Below are the code and all the weights of a small trained network. Each question names an input and a target symbol and asks about switching units off, where a switched-off unit gives its printed mean instead of its output.

import numpy as np


def w(rows, s, z=0):
    codes = np.array(rows[::2]) - 128.0
    scale = np.full(codes.shape[1], s)
    scale[-1] = z or s
    return codes * scale


def f(y):
    return np.maximum(y, 0)


def softmax(a):
    e = np.exp(a - a.max(-1, keepdims=True))
    return e / e.sum(-1, keepdims=True)


def log_softmax(a):
    a = a - a.max(-1, keepdims=True)
    return a - np.log(np.exp(a).sum(-1, keepdims=True))


def net(x, mask):
    ids = ['βγθμξπσω'.index(c) for c in x.split()]
    T = len(ids)
    res = E[ids] + P[:T]
    r = res
    for j in range(3):
        rows = slice(3 * j, 3 * j + 3)
        q, k, v = (r @ M[0][rows].T for M in (Q, K, V))
        z = softmax(np.where(np.tri(T) > 0, q @ k.T / 3**0.5, -1e9)) @ v
        o = O[0][rows]
        res = res + np.where(mask[j], z, o[:, -1]) @ o[:, :-1]
    y = f(res @ A[0][:, :-1].T + A[0][:, -1])
    res = res + np.where(mask[3:11], y, B[0][:, -1]) @ B[0][:, :-1]
    return log_softmax(res[-1] @ U[:, :-1].T + U[:, -1])


Q, K, V, O, A, B = {}, {}, {}, {}, {}, {}
E = w([
[91,147,244],'β',
[15,68,172],'γ',
[152,138,85],'θ',
[172,181,139],'μ',
[138,103,6],'ξ',
[255,208,205],'π',
[198,201,213],'σ',
[46,111,177],'ω',
],0.0086)
P = w([
[119,112,134],'0',
[127,251,120],'1',
[198,114,194],'2',
[81,180,67],'3',
[160,88,213],'4',
[64,168,64],'5',
[158,83,163],'6',
],0.012)
Q[0] = w([
[83,151,2],'head 1',
[33,166,84],'head 1',
[94,185,129],'head 1',
[186,168,73],'head 2',
[83,154,105],'head 2',
[138,198,52],'head 2',
[158,45,86],'head 3',
[196,28,121],'head 3',
[251,42,161],'head 3',
],0.0091)
K[0] = w([
[79,196,98],'head 1',
[163,161,153],'head 1',
[30,190,148],'head 1',
[148,145,255],'head 2',
[78,199,175],'head 2',
[140,149,182],'head 2',
[99,124,125],'head 3',
[79,152,153],'head 3',
[93,83,195],'head 3',
],0.0089)
V[0] = w([
[169,112,34],'head 1',
[151,141,190],'head 1',
[103,161,163],'head 1',
[87,169,127],'head 2',
[211,122,161],'head 2',
[122,83,141],'head 2',
[79,93,122],'head 3',
[116,250,70],'head 3',
[167,65,114],'head 3',
],0.014)
O[0] = w([
[104,138,184,38],'head 1',
[153,128,91,191],'head 1',
[122,130,8,197],'head 1',
[118,119,99,187],'head 2',
[122,106,136,130],'head 2',
[164,102,156,75],'head 2',
[148,70,146,81],'head 3',
[108,202,164,252],'head 3',
[142,101,93,40],'head 3',
],0.011,0.0035)
A[0] = w([
[46,232,122,45],'neuron 1',
[159,98,101,115],'neuron 2',
[108,23,62,112],'neuron 3',
[173,192,161,187],'neuron 4',
[255,134,102,250],'neuron 5',
[168,100,200,171],'neuron 6',
[162,51,189,115],'neuron 7',
[155,108,205,153],'neuron 8',
],0.012,0.0022)
B[0] = w([
[226,115,30,247],'neuron 1',
[184,1,155,144],'neuron 2',
[202,142,178,164],'neuron 3',
[64,39,37,179],'neuron 4',
[86,70,117,174],'neuron 5',
[82,209,83,150],'neuron 6',
[241,220,169,156],'neuron 7',
[67,202,236,146],'neuron 8',
],0.0051,0.014)
U = w([
[82,187,93,198],'β',
[36,136,80,185],'γ',
[130,111,117,25],'θ',
[122,254,214,205],'μ',
[99,135,128,129],'ξ',
[116,196,170,123],'π',
[122,121,130,62],'σ',
[215,163,164,4],'ω',
],0.0097,0.0031)

Each question gives the input, a string of symbols that net reads in full, and the target symbol t.
The units are the heads (3 rows each of Q, K, V and O) and the neurons (one row each of A and B). Each row of codes is followed by its name. A weight is (code - 128) times the scale printed after its matrix; where a second scale follows, it is the last column's (O, A, B and U).
mask holds one flag per unit, heads first, then neurons. A switched-off unit (its flag False) gives its mean, the last column of its rows in O or B, instead of its output. The means were averaged over made-up inputs and are rounded, as every weight is.
A unit's drop is (log p(t) with every unit on - log p(t) with that unit switched off) / (log p(t) with every unit on - log p(t) with every unit switched off).
The circuit of an input: a set's keep is (log p(t) with only the set's units on - log p(t) with every unit switched off) / (log p(t) with every unit on - log p(t) with every unit switched off). Starting from all 11 units, units are removed one at a time, each time the one whose removal leaves the highest keep (on an exact tie, the one counted first), for as long as the keep stays at least 0.8.
circuit, biggest first: the units of the circuit, biggest drop first
top k neurons: the k neurons with the biggest drops, biggest first
which heads matter: for each layer, one digit per head in row order, 1 if its drop is at least 0.15 and else 0, layers parted by /
drop when u is switched off: that unit's drop, to one decimal
input σ σ ξ ξ ξ θ β, target μ: which heads matter => 100
input γ μ γ, target ω: circuit, biggest first => [head 3; neuron 3; neuron 7]
input θ μ ξ σ β, target μ: circuit, biggest first => [neuron 8; neuron 1]
input θ π ξ ξ ξ ω ω, target μ: which heads matter => 100
input ξ θ θ, target μ: circuit, biggest first => [head 1; neuron 8]
input γ θ γ ξ ξ, target ω: circuit, biggest first => [head 3; neuron 7; neuron 3]
input ξ π ξ π π, target μ: top 4 neurons => [neuron 8; neuron 1; neuron 7; neuron 6]
input ξ ξ γ, target μ: circuit, biggest first => [head 1; neuron 1; neuron 8]
input ξ σ π, target μ: which heads matter => 110
input γ π γ ω ξ, target ω: top 4 neurons => [neuron 3; neuron 7; neuron 4; neuron 2]
input ξ σ γ π ξ ω ω, target μ: top 2 neurons => [neuron 1; neuron 4]
input ω γ ξ γ ξ, target μ: top neuron => [neuron 1]
input γ π π π γ, target ω: drop when neuron 3 is switched off => 0.5
input ξ ξ ξ π θ, target μ: drop when neuron 4 is switched off => 0.0
input ξ μ ξ, target μ: drop when neuron 1 is switched off => 0.1
